Each row has a class, written after it.
[ -87   62  -39  -28 -118 -115   47  -32    3 -117 -106   14   18   30
  228   38   41   56   44   81  -88  -45  -94  -70   14 -227  -39   37
   26  198  137  180 -208  131   39 -102   81  -94]  <44>
[ -35   75  -42   81  -63 -152   -2   76    4  -53  -24  -16 -157   53
  233  -57  -18   88   39    1  -57  -33  -17 -110   97 -264  -25   33
   46  213  185  169 -210   50  215  -43  -76 -179]  <128>
[  46   13 -108    6   49   98  172  -93  -88  -74   81  -71  -27  -41
   84  -51 -151   93   49 -170 -149  105   24 -161   70  -16   52 -133
   35    8  110  -46  -92  -32  128  -77 -131  -47]  <75>
[-158   59   20 -162  132   58  200   43   21 -152 -139  122   52  -49
  -92  -29   73  -25  156 -102  -15 -136  -16   59  -15 -136   -7 -148
  176   70 -155  103  -92  -37  133 -117  -70  287]  <167>
[-168  128  -57 -193  198    1  176  339  -83 -138 -131  -60   23   40
 -286   42    8  -17   53 -201  209 -179  -43   21 -131   49   99  -26
   59  -57    2  -17  -99   50  -56  -35  -93  276]  <137>
[ -65  127   43  -68  108  -15  177  -15  -90 -175  149    2   -9  117
 -241 -112   67 -127  187 -137   20    9  -80  -28  -14    3   -9   16
   59  -70 -224    9    2  -16  121   46 -129  121]  <109>
[ -73  -24    8  -32 -122  -59  -68  -15    8   -3  -82  203   19 -110
  -70   66  -42 -139   79   92  194 -126   -3  -19  -99  -18    9   48
  -60   13   20    3  -44  -33 -299  204   59  -62]  <75>
[  -5   -9 -175  -50    0   37  177 -171  -73    3  138  -91    3 -304
  149 -147 -119   30  137 -116  -88   56    2 -148  119  -86  -18 -112
   66   59   41 -155  -35  -38   40  -67 -120 -151]  <141>
[  -9  -70   34  -27  -47  -76 -110   54   48   69  -64  195  -74 -141
    5   48  -40 -105  128   52  134 -129   25  -27  -31   -5   25   44
  -35   30   81  -33  -54  -47 -308  189   11 -112]  <182>
[-233   53  100  278 -114 -159   21 -322  -70 -185   18  116  -29  -52
  511    7  284  -80  151  213  -57   75 -212 -156    5 -416 -187   89
 -124   -3  154   61   66  115  187  117  -12 -440]  <128>
[ -54  144 -164   31   19  -17  179 -226  -80  -96   49 -152  123 -167
  221  -14  -19  166   77  -90  -83   53  -23 -103  166 -125   77  -41
   77   75  108  -54   41   72  164 -111  -56  -98]  <128>
[-120    8  -99  -24  106   12  127  -72 -127  -56   73 -129   55 -289
  192 -103   71   39  205  -99 -108  -55  -35  -37   98 -206   18  -82
   50   52  144 -238  -29   25  138  -79 -179 -142]  <167>
[-105   33  -27   38   17  -58  122   68  -30 -100 -124 -113 -103   78
   15  -84 -124    2   49  -96   95 -138  -68 -213   26 -191   71   61
   46  198  194  164 -298  116    1   25  -46 -132]  <63>
[ -63   84  -16   78    3  -86   53   86  -24  -45 -105  -21 -137  180
   36  -69  -64   -5  -43  -53  103  -59  -62 -136    3 -121   46  111
   43  149  120  191 -226   70  125   27  -24  -72]  <141>
[-221  112   62 -226  188  -33  -78  282   33  -44 -165  137   44 -127
 -336   74   85  -79  125  -52  164 -293    0  147 -172  -75  109  -73
   70  -66  -97  -79   50  101 -290  -16 -138  242]  <137>
[  73 -117  170  126 -118 -169  -80  152   -4 -309   19  588  -48  527
  666  277  388 -185  339  456  -98 -109 -309   32 -120 -156   70  330
 -333  194  476  418 -319  260    1  176  328 -288]  <109>
[-241  -27   -3  106  -48  122   57   79  144 -246 -369  161  300   -6
   22  103  448   28   61    1  225 -354 -107  118 -182  -53  150 -191
 -195  195   80   46  -55  274  524   54   70  228]  <107>
[ 218   70  -85 -107  211  296  -18  383  -68   23 -662  713 -150  196
  214  311  -62  378 -128  -38  209 -273  159  179 -111   26  149 -313
  111   27  556  242 -281   64  413 -189  -38  491]  <75>
[-125  -60   70  -69  -23  -21  -22   47  -34   13 -113  187  -46 -130
   56   55  -31  -90  167   73  114 -201    9  -69  -90 -117   66   13
  -39    7  116   17  -74   38 -338  158   -1 -117]  <75>
[ -36  -65  -99  -51   63   62  163  -12  -51  -15  111  -92   21 -286
  128 -109 -196   43  232 -151  -22  -65   -8 -196   86 -111   64 -107
   37   45  146 -210 -127  -28    6  -43 -139  -64]  <153>
[ -81  -58   27 -143   55 -116   58 -100   36  -10  275  107  -58 -138
   -8  -77  203 -172  282   79 -124   90 -107   33  -25  -68 -243  -57
  169 -126 -166 -113   96 -158   64   15 -130  -43]  <109>
[-102  -43 -174   30  104   72  234 -253  -21 -178  123 -100  139 -231
  186   33   88  140  221  -28 -199   64  -99 -144  126 -125   24 -184
   92    8  215 -160   23   47  232 -166  -69 -120]  <75>
[ -18   38 -207  -13  -28    8  153  -90  -89   -3  241  -43  -21 -283
  134  -70  -65  115   57  -94 -102   79   11 -127  143 -143  -75 -126
   30   90  172 -155   13   13   79 -101 -144 -130]  <153>
[-101  103  -12    4   47  -14   64  159  -48  -92 -140  -46  -90   72
    4  -86  -83   39   24  -81   61 -129    8  -84   -3  -97  103   18
   52   84   67  138 -282  114  200  -53  -71   63]  <107>
[ -85  146  -29   22  -80  -79  -37   94  -29  -13 -176   -7  -92   78
  191  -69  -90   54  -46  -56    7  -66   -5  -50   54 -266   49   39
   74  213  118  156 -232   58   99  -88  -24  -52]  <141>
[  99   21 -147   -9  -23   26  130  -69  -42  -33  129  -39  -42 -158
  227  -55 -199  165   69 -193  -59   21   39 -119  132    0   63 -118
    7  103  183  -22 -103  -86  169  -37 -164  -21]  <153>
[ -20  122  -32   37  -49 -133  -12   25  -39    4  -82  -41  -70   65
  177  -15  -34  123  -70   55   27  -44  -38    1   49 -227    4   69
   33  169  211  128 -142   92  103  -85   15  -93]  <44>
[ -91  -63  -25  -48 -112  -58  -72   14   15   25 -106  116   17 -251
   98   69   11  -92   48   89   92 -143   -9  -20  -57 -103   11   10
  -73   16   59  -25  -14   58 -386  114   76 -145]  <137>
[ -85   46  -44   85  -65  -96   57   78  -29 -169 -154   43  -91  101
  150  -88   11   18  134  -27   29 -163  -41  -98   57 -248   63   55
   53  191  164  248 -302   68  157    7  -47  -86]  <128>
[  -4  -15  -81   62  -17  -23  187 -169 -103  -80  158  -99   62 -107
  229  -49   -8   42  120  -46   -3   71 -105 -151   42  -64  -44  -51
  -77   48  178 -145  -25  -25  205   -1  -77 -110]  <153>
[ 301 -231 -174   61  -73  286   52 -411  189 -105   53  -70  243 -327
 -187  -90  290 -321   39 -271 -285  184 -193   95  238  399 -247 -162
   32 -249 -690  -71   74 -299  154   78 -196  -19]  <63>
[ -51   38  -16    3  -50  -70   47    5  -74  -66 -125  -11  -36   85
  105    8 -129   70   19  -58   50 -140   25 -102   45 -121   75   47
   91  159  142  229 -222   83   37   -2  -13   14]  <107>
[-126 -247  112  100 -187 -125 -166  -38   41  -35  -89  136    7   95
  216  219  284  -44  -65  331  134 -182  -64  -34 -171 -106 -150  102
 -249  197  313  114   -9  171   12  121  285 -271]  <167>
[ 395 -304 -271   56   29  296  321 -223   75   -3  454  -75 -321 -349
  123 -437   -6  -88  198 -362 -621  403 -157  -28  328   45 -386 -441
  216 -223 -448  106   31 -501  632   22 -423 -178]  <109>
[-245  117 -327 -240  -74   -5   21  143  -77  104 -362 -148  307 -564
  -30   75  194  -74   -2 -120  194 -334 -372  486 -138 -104  236   15
  222  -91  205 -163   94  -64 -244  187   27  -16]  <44>
[ 362 -159  148 -166   50   74 -198  -34  259  106  -70  206 -179 -156
 -115 -310 -194   14   86  -48 -112    3  337  381    5  272  177 -192
  137   52 -545  -35  214 -295  413   54    0  251]  <167>
[   9   49  -82   60  -13 -130  152    0  -44  -56   46 -161 -145   58
  135  -64  -27   62  -33  -59  -27    4  -71 -111   82 -155  -20   33
   65  126  184  164 -145   44  148  -39  -42 -188]  <137>
[-161  180   -7   43   64  -82   55   99  -98  -41 -170  -23 -108  106
   89  -59  -62   18   49  -49  194 -147  -43 -138   31 -212  111  100
   31  156  148  113 -303  102  212   18  -71  -71]  <75>
[-585  136  -78    5  181 -128  234   56   36   33 -145   88   -8 -144
   96  587  590  -42  -83  189  -23  143 -456   75 -486 -313  -76 -342
   31 -126  546  -20  127   45  -97  -44  298 -158]  <182>
[ 229   58 -327  231 -141 -179 -283 -217   85  175  -49  200  -96  -15
  668  291  353  175 -143  250  -56  295 -265  129   50  -78   30 -158
  -11   67  722   96   83   -1  214  133 -143 -379]  <63>
[-217  206   38  -52   73 -135   75  365  -92 -186 -118    0 -117   60
 -343   28  137  -61   -3 -205  256 -126  -36   15  -47   -4  -52   51
  -18  -15 -110  -19  -50  -78   58   61 -136  215]  <107>
[-152  -95   16    0  -61   12  -37   -5   20    6 -106  192   -8 -191
  -26   70   35 -122  199   -4  157 -241  -49 -114  -85   47   72  -15
  -73  -12  115    8 -145  -19 -238  294 -102  -85]  <107>
[ -56  -77   30  -81  -23    4  -45   -4   33   50  -54   80   20 -197
  -44   11  -23  -70  112   66  140 -195    1  -39  -87   16  109   -3
  -49  -12   53  -60  -14   24 -288  166  -10  -32]  <167>
[ -23  -46 -196  -48   -8   30  218 -123   11  -93  273  -97   40 -300
  135 -188 -122   60  257 -111 -140  -11  -15 -176  137  -32   57  -38
   79    5   24 -118  -66 -105   36  -41  -91  -92]  <128>
[ -34 -223  -51  -16  188  173  581 -316  -64  118   91  -46   18 -377
  164 -257   92 -187  239 -283  306 -256 -316 -224  -86  132  -70  -78
  -58  -47   -6   35  125   21  323  567 -383 -289]  <182>
[-106   46   33 -167   53  -24  139  152   12   -6   60   61  -40  -33
  -40  -53  -56    4   69  -23  105  -51   59  -28  -93    3  -26  -57
   12   45  -51  -41    1  -19   88  -35  -10  164]  <107>
[-130  256  -63 -100    8  -21  129  223 -190  -29  126   51 -133  -78
 -213 -141   22  -54  -11 -243  367 -123  -25   21  -72    9  -68    3
 -116  -75 -116  -96   -2 -120  182  172 -207  148]  <109>
[-102   -8  108  -38  -61  -64  -93  -18   29  -11  -93  163  -20  -69
  -49   69  -32  -47  136   97  136 -128   12  -70  -27  -78   13   33
    4   37   55  -27  -67   -6 -270  148    9  -28]  <63>
[ 142   63  352   56  332   92  -36  611  153 -286 -154  -31 -158  698
 -577  349  213  180 -187  211  252   77   82  -21 -198  443  101 -107
 -464 -123  313   43  194  519  154  -93 -104  245]  <153>
[ -16  104  -64 -246  -59   13  -61  322  -31   19 -181   58   47 -146
 -255  -78 -319   32  -13 -268  196 -218  194  183  129 -123   53  -44
  194  171 -247  -60 -108 -226  -61  -74  -23  385]  <75>
[ -20 -349  -37  368 -244 -129  156 -283  -83 -278   53 -136   21  246
  420  148  439  -68  -21  133  -46   67 -304 -234  -45  -66 -325  106
 -323  127  437  198   19   19  265  194  151 -555]  <75>
[ -13  -50  -25  -11  -53  -12  -27   54   10    2 -117  173  -11 -136
    3   17  -90  -63   63   23  178 -184   61  -57  -53  -35   76   -3
  -97  122  139   19 -123   65 -247  161  -21  -45]  <167>
[ -17  -34 -132  -16   92    6  174 -137 -142   17  181 -155    6 -233
  170 -100 -179   53  109 -171   44  -20  -42 -186   73  -23    3  -12
   36   41  165 -160 -102  -39  199   88 -207 -130]  <167>
[  19  187   51 -454   71 -164   75   15  367  257  221 -239  271 -273
 -439  248 -209  200 -180  255   88    6  -85  333 -159  228   19   21
  312 -126 -226 -274  460 -256 -133 -286  517  387]  <75>
[-103  -32   72  -32  -11  -28 -131  135   59  -15 -165  256  -64  -51
  -49   67   -4 -108  118   28  212 -186   17  -42 -100   52  143   25
  -89   26   70   23 -118   35 -262  232  -80   13]  <141>
[ -68  -67  -31   24  -47  -25   -3  -28  -55    8 -131  111  -45 -164
   49    9  -52 -132  111    7  210 -218   -6 -100  -62  -49  106   44
 -104   48  146   89 -144   46 -374  257  -40 -167]  <167>
[ -57   16   73  -44 -128 -133  -84  -78   42 -145   79   61  -18   17
  176   31  127   76   40  235 -235   98  -49  -25 -196    3  -53  -14
 -140   28    3   54   73  153   89  -31   66  -58]  <153>
[  17 -159  310  168  426  119  -15 -504 -173   26 -353  571  -23  420
  192  293 -203   89  504   32   88 -295  -23 -280 -140 -155  421  -32
  305  -75  503  331 -138  174 -240  306 -144   53]  <44>
[ -18  -27  -90 -197  114   24  104  285   25  -66   48   53 -120 -161
 -313   53   78  -17   -6 -106  130  -76   22  101  -62  136  -71 -132
  -21 -108  -28  -51   42  -82 -142  -65  -70  141]  <44>
[-135  153  -47   28  -40 -109   69   63  -73 -101 -131  -68 -115   95
  114  -64 -143   71   34  -56   15  -92  -27 -211   70 -268   79   82
   80  207  175  198 -306  116   53  -38  -57 -116]  <75>
[ -27   89    1   -6    3 -106  -11   74  -44   31  -69   15 -254   92
   84  -22  -83   81   10  -23  -12  -63   20 -123  -41 -159    7  -12
   47  149  195  209 -228   61   11   17  -84 -151]  <63>
[ 210  158 -274 -474  -60  406   76  329  -65  -47 -231 -150  173 -367
 -481 -325 -225  -29 -297 -445  106  -96  275  210  293  362   66 -141
   72 -156 -542 -167   72   79 -278 -261 -366  495]  <109>
[-168   85   15  -58  118 -108  112   76 -145   79  -65  -52    2 -160
 -265 -123  -84 -117   26 -150  233 -117  -42  109 -115 -137   22   48
  149   16 -188 -117   84  -75  -13  171  -44  128]  <153>
[-203  153   27   27 -211 -216  -46  217    0   65  -11  -47  -59 -161
  335   81  348  116 -309  198  211  -79 -168   98 -273  -23 -102  211
 -348   26  251 -148  245  179  240  190  233 -288]  <182>
[ -23   38 -129  -79   30    2   -4  -54  -44  -17   42  -91   61 -215
  199  -56 -146  175  109  -28  -56   22   57  -92   89 -101   20  -60
   64   81  202 -232   -4   75   73 -118 -108  -75]  <63>
[-110   60 -138   71 -114 -103  -47 -112 -291 -190 -209  329  -12   89
  383  608  409  247 -138  312   35   -4 -144  -40 -268  -96 -356 -107
 -260  -25  695  320   72  401 -110   60   40 -267]  <63>
[ -48  -25   -4   23  -72  -51  -53   92  -28    6  -82  188  -57 -110
   14   34   21  -96   96   11  185 -186   -4  -41  -60  -94   49    9
 -107   65  126    3 -106   23 -197  208  -61 -122]  <75>
[-114  145  -55   34  -47 -103  111   67  -59  -62  -97  -80  -63   23
  219  -46 -104   37   -2  -66   94 -115  -87 -134   52 -245   33  110
   59  175  204  183 -290   73  107   26  -49  -95]  <167>
[ -39  -72 -280  131  170  120  352 -284 -109 -149 -378 -363   85   40
  144  141  470  -61 -315   10 -345  524 -194   54  290  -48 -291  -70
  156 -122  -81  138  444   32 -101 -377  229 -293]  <75>
[  -9   44  -80    8   -9  -69    2 -185  -77   21  185 -129   14 -202
  249  -38  -40  107   42  -45 -157  154   24 -108  128 -132 -107  -46
   63   35   96 -243   47  -65  169 -105 -127 -142]  <167>
[ 379  -92   43 -191 -443  -64  -15 -467  177  386  899 -577   57 -353
 -182 -365  252 -116 -194  -27  -65  148 -126  327  224  395 -300   80
  -76 -140 -610 -357  654 -552  305  169  -16 -324]  <63>
[ 357  -31   33 -179  421  368  306   -8  -82   97 -203  300  191  -62
 -535 -144 -527   74  -15 -226  -49 -191  438  316  -72  257  262 -139
  352 -165 -353  140  205  184 -392  -86  -73  620]  <107>
[ -27 -103   59  -65  -45  -17 -102   36   54   69 -114  191  -45 -135
 -105   61  -69  -78   93   44  147 -167   64  -48  -82   20   29  -55
  -85   63   54  -22  -10  -39 -299  177  -40  -56]  <128>
[ -88  -15   37  -41  -31  -39 -104  114   41   80 -131  132  -13 -145
  -77   -1  -86  -89  100   22  249 -236   38  -12  -58  -58  146   20
  -32   52   75  -81 -110   25 -248  190  -27  -16]  <137>
[-197   54   34  101 -216 -133 -130   81 -125    3  -86 -158  203   25
  200  139   40   51 -367  131  452 -248 -176 -201  -94 -170 -117  288
 -507  333  377 -148   48  389   33   73  141 -244]  <153>
[-198   58 -469   34  134  259  204 -274  -59  -20 -512 -136   66 -341
  178  -98  292  344 -188  -52 -280  -14  -44  130   29   77  281 -174
  219  -46   96  231  261  181  147  -77   58  -14]  <167>
[-112   49  -91 -103   -5   19  143  -50  -82 -248  -16  219   13    6
 -184  -12   97 -142  104 -185   77  -94 -114   -3  -34   28  -86  -37
   68    3 -192  196  -75  -57   90  118 -125  180]  <109>
[  14   10 -168  -97   35   72   77  124  -39  -79  -10  -66   40 -145
  175    8 -154  215   53  -85 -158    9   49 -100  127 -133    2 -123
   54   68  163 -117  -89  -10   48 -275  -18   63]  <75>
[-249  -56   14  -34   64 -137   95 -110  -72   24   65  134  -97  -80
 -166  -18  328 -243  188   14   34  -52 -140   13 -202  -69  -93  -25
   26   29  -70    9   -1  -41  -72  246  -90 -166]  <44>
[-118  -12   99 -187  211   -7  102  106  113  -36  193   51  -84  -90
 -355  -84   64 -183  164 -165  -60    8  -44   70  -90  141 -107  -83
  145 -118 -290 -139   10 -212  142   18 -206  149]  <182>
